Here is a tiny trained network, its code and every weight. The questions are about switching its units off for an input and a target symbol, where a switched-off unit gives its printed mean instead of its output.

import numpy as np


def w(rows, s, z=0):
    codes = np.array(rows[::2]) - 128.0
    scale = np.full(codes.shape[1], s)
    scale[-1] = z or s
    return codes * scale


def norm(h):
    return h / np.sqrt((h * h).mean(-1, keepdims=True) + 1e-5)


def softmax(a):
    e = np.exp(a - a.max(-1, keepdims=True))
    return e / e.sum(-1, keepdims=True)


def log_softmax(a):
    a = a - a.max(-1, keepdims=True)
    return a - np.log(np.exp(a).sum(-1, keepdims=True))


def net(x, mask):
    ids = ['αβδεζηθλμξπσφψω'.index(c) for c in x.split()]
    T = len(ids)
    res = E[ids] + P[:T]
    u = 0
    for l in range(2):
        r = norm(res)
        for j in range(3):
            rows = slice(2 * j, 2 * j + 2)
            q, k, v = (r @ M[l][rows].T for M in (Q, K, V))
            z = softmax(np.where(np.tri(T) > 0, q @ k.T / 2**0.5, -1e9)) @ v
            o = O[l][rows]
            res = res + np.where(mask[u + j], z, o[:, -1]) @ o[:, :-1]
        u += 3
    return log_softmax(norm(res)[-1] @ U[:, :-1].T + U[:, -1])


Q, K, V, O = {}, {}, {}, {}
E = w([
[26,133,80,151,137,98,5,184,159],'α',
[118,105,124,110,132,139,143,126,135],'β',
[111,129,147,114,126,131,136,120,99],'δ',
[105,93,154,162,110,102,154,130,108],'ε',
[187,85,240,50,150,149,160,235,102],'ζ',
[111,97,142,107,134,125,140,122,116],'η',
[104,102,159,151,105,117,162,114,131],'θ',
[115,123,131,174,105,131,157,144,96],'λ',
[103,112,128,123,141,127,138,142,110],'μ',
[235,141,164,107,74,42,108,103,193],'ξ',
[111,92,130,161,119,118,159,136,132],'π',
[73,188,157,85,178,104,166,122,157],'σ',
[114,132,140,156,95,155,180,129,137],'φ',
[83,109,179,15,81,247,77,102,135],'ψ',
[120,110,124,117,134,131,138,135,108],'ω',
],0.03)
P = w([
[187,173,82,197,186,190,121,23,115],'0',
[108,123,172,65,29,76,193,183,161],'1',
[147,86,249,138,74,151,139,226,172],'2',
[165,92,222,186,126,178,117,188,156],'3',
[147,110,145,146,162,91,86,147,152],'4',
[113,173,137,99,99,84,106,175,166],'5',
[84,157,147,120,57,106,112,236,200],'6',
],0.012)
Q[0] = w([
[146,60,124,224,129,162,117,81,93],'0.h1',
[162,178,127,42,249,113,67,110,137],'0.h1',
[119,65,146,252,56,168,166,117,108],'0.h2',
[143,135,116,118,249,122,88,61,125],'0.h2',
[139,98,124,144,47,130,57,156,127],'0.h3',
[138,134,108,57,160,99,45,151,125],'0.h3',
],0.017)
K[0] = w([
[140,120,41,114,169,137,162,56,60],'0.h1',
[86,110,129,55,20,52,154,203,146],'0.h1',
[153,145,80,162,252,151,153,39,93],'0.h2',
[94,134,77,76,110,84,185,126,104],'0.h2',
[138,77,134,175,111,158,99,139,123],'0.h3',
[122,96,155,115,75,103,133,185,160],'0.h3',
],0.02)
V[0] = w([
[143,46,94,119,158,120,153,121,251],'0.h1',
[90,173,178,99,175,133,144,69,191],'0.h1',
[167,186,87,125,97,206,149,171,166],'0.h2',
[140,56,143,51,188,132,126,119,104],'0.h2',
[78,202,187,139,191,103,175,185,167],'0.h3',
[125,135,115,132,195,120,175,138,172],'0.h3',
],0.016)
O[0] = w([
[106,110,137,67,155,80,178,91,216,134],'0.h1',
[59,224,253,163,141,109,141,106,124,208],'0.h1',
[151,13,176,171,199,173,78,118,165,97],'0.h2',
[129,110,157,52,131,98,142,131,64,123],'0.h2',
[106,213,204,182,163,167,137,175,155,254],'0.h3',
[114,146,169,146,198,119,143,93,119,172],'0.h3',
],0.017,0.0071)
Q[1] = w([
[127,86,143,210,65,98,188,112,118],'1.h1',
[197,161,127,130,131,66,156,163,146],'1.h1',
[115,78,144,206,118,118,189,100,98],'1.h2',
[136,80,175,122,120,143,98,147,167],'1.h2',
[118,155,95,131,155,141,6,131,173],'1.h3',
[91,73,121,206,86,151,141,110,126],'1.h3',
],0.02)
K[1] = w([
[180,168,93,204,208,123,101,27,101],'1.h1',
[158,184,95,117,142,31,164,217,163],'1.h1',
[129,131,127,186,189,156,91,6,85],'1.h2',
[210,70,145,107,174,153,70,137,183],'1.h2',
[91,103,150,201,81,113,94,217,182],'1.h3',
[141,92,109,207,160,168,72,11,78],'1.h3',
],0.015)
V[1] = w([
[102,89,101,168,178,62,160,178,87],'1.h1',
[183,134,180,169,85,5,76,131,140],'1.h1',
[192,98,122,107,112,87,80,153,154],'1.h2',
[51,111,92,102,113,128,101,128,116],'1.h2',
[185,110,102,131,111,181,212,105,124],'1.h3',
[134,120,176,126,85,170,181,124,117],'1.h3',
],0.019)
O[1] = w([
[140,140,100,235,240,42,174,215,123,33],'1.h1',
[97,73,151,192,9,60,226,174,105,177],'1.h1',
[155,161,232,143,65,34,108,140,94,68],'1.h2',
[72,195,96,149,197,136,53,26,94,113],'1.h2',
[242,223,174,106,149,160,205,96,162,3],'1.h3',
[183,91,186,96,120,241,199,99,111,147],'1.h3',
],0.013,0.0055)
U = w([
[56,107,74,153,131,57,79,124,138,254],'α',
[70,34,149,87,209,51,168,68,167,28],'β',
[110,149,101,173,90,166,139,137,1,34],'δ',
[158,249,50,108,75,110,150,117,108,147],'ε',
[167,66,157,84,176,119,162,209,66,114],'ζ',
[61,158,97,41,137,51,205,98,41,30],'η',
[63,110,57,120,99,163,227,97,172,46],'θ',
[214,158,104,194,117,136,84,136,135,184],'λ',
[107,107,52,83,242,156,160,157,86,122],'μ',
[140,121,168,174,27,43,157,72,173,83],'ξ',
[167,162,80,84,170,61,153,97,241,220],'π',
[86,226,216,193,147,94,130,77,118,128],'σ',
[134,31,137,197,163,153,125,91,210,56],'φ',
[141,145,166,70,111,148,58,35,130,160],'ψ',
[193,183,144,110,185,26,66,105,62,175],'ω',
],0.0085,0.0027)

Each question gives the input, a string of symbols that net reads in full, and the target symbol t.
The units are the heads (2 rows each of Q, K, V and O). Each row of codes is followed by its name. A weight is (code - 128) times the scale printed after its matrix; where a second scale follows, it is the last column's (O and U).
mask holds one flag per head, layer by layer. A switched-off head (its flag False) gives its mean, the last column of its rows in O, instead of its output. The means were averaged over made-up inputs and are rounded, as every weight is.
A unit's drop is (log p(t) with every unit on - log p(t) with that unit switched off) / (log p(t) with every unit on - log p(t) with every unit switched off).
The circuit of an input: a set's keep is (log p(t) with only the set's units on - log p(t) with every unit switched off) / (log p(t) with every unit on - log p(t) with every unit switched off). Starting from all 6 units, units are removed one at a time, each time the one whose removal leaves the highest keep (on an exact tie, the one counted first), for as long as the keep stays at least 0.8.
circuit, biggest first: the units of the circuit, biggest drop first
which heads matter: for each layer, one digit per head in row order, 1 if its drop is at least 0.15 and else 0, layers parted by /
drop when u is switched off: that unit's drop, to one decimal
input δ α θ θ, target δ: circuit, biggest first => (0.h1 0.h3)
input η ψ σ θ ψ σ ε, target η: circuit, biggest first => (0.h2)
input π μ σ ξ λ, target π: circuit, biggest first => (1.h3 0.h1)
input η ε β, target η: which heads matter => 011 / 000
input ε ψ ε ω μ, target ψ: circuit, biggest first => (0.h2 1.h1)
input θ π β, target θ: circuit, biggest first => (1.h2 0.h2)
input λ σ α σ σ φ, target λ: circuit, biggest first => (0.h1 0.h2)
input ψ ε μ δ, target ψ: which heads matter => 001 / 100
input π ζ φ ζ σ π, target π: circuit, biggest first => (1.h3 0.h1 0.h3)
input λ σ α σ σ μ, target α: circuit, biggest first => (1.h3 0.h1)
input α ω ε η, target α: which heads matter => 000 / 001
input β μ μ, target β: which heads matter => 101 / 000
input ψ φ φ λ ε, target ψ: which heads matter => 001 / 100
input φ ε β, target φ: which heads matter => 010 / 000
input μ π η, target μ: circuit, biggest first => (1.h2 1.h1)
input ω ξ ξ ψ α η ω, target ψ: which heads matter => 010 / 100
input η η α ξ λ, target η: circuit, biggest first => (0.h2)
input ζ ψ η δ η π, target ζ: circuit, biggest first => (0.h2 0.h1)
input ψ α α μ σ δ, target α: which heads matter => 010 / 001
input ζ ε ξ σ η, target ε: circuit, biggest first => (0.h2 0.h1)
input ψ δ ω σ ε η, target ω: which heads matter => 100 / 110
input α β δ φ δ, target β: which heads matter => 110 / 000
input ψ ε π ψ π, target ψ: drop when 0.h3 is switched off => 0.2
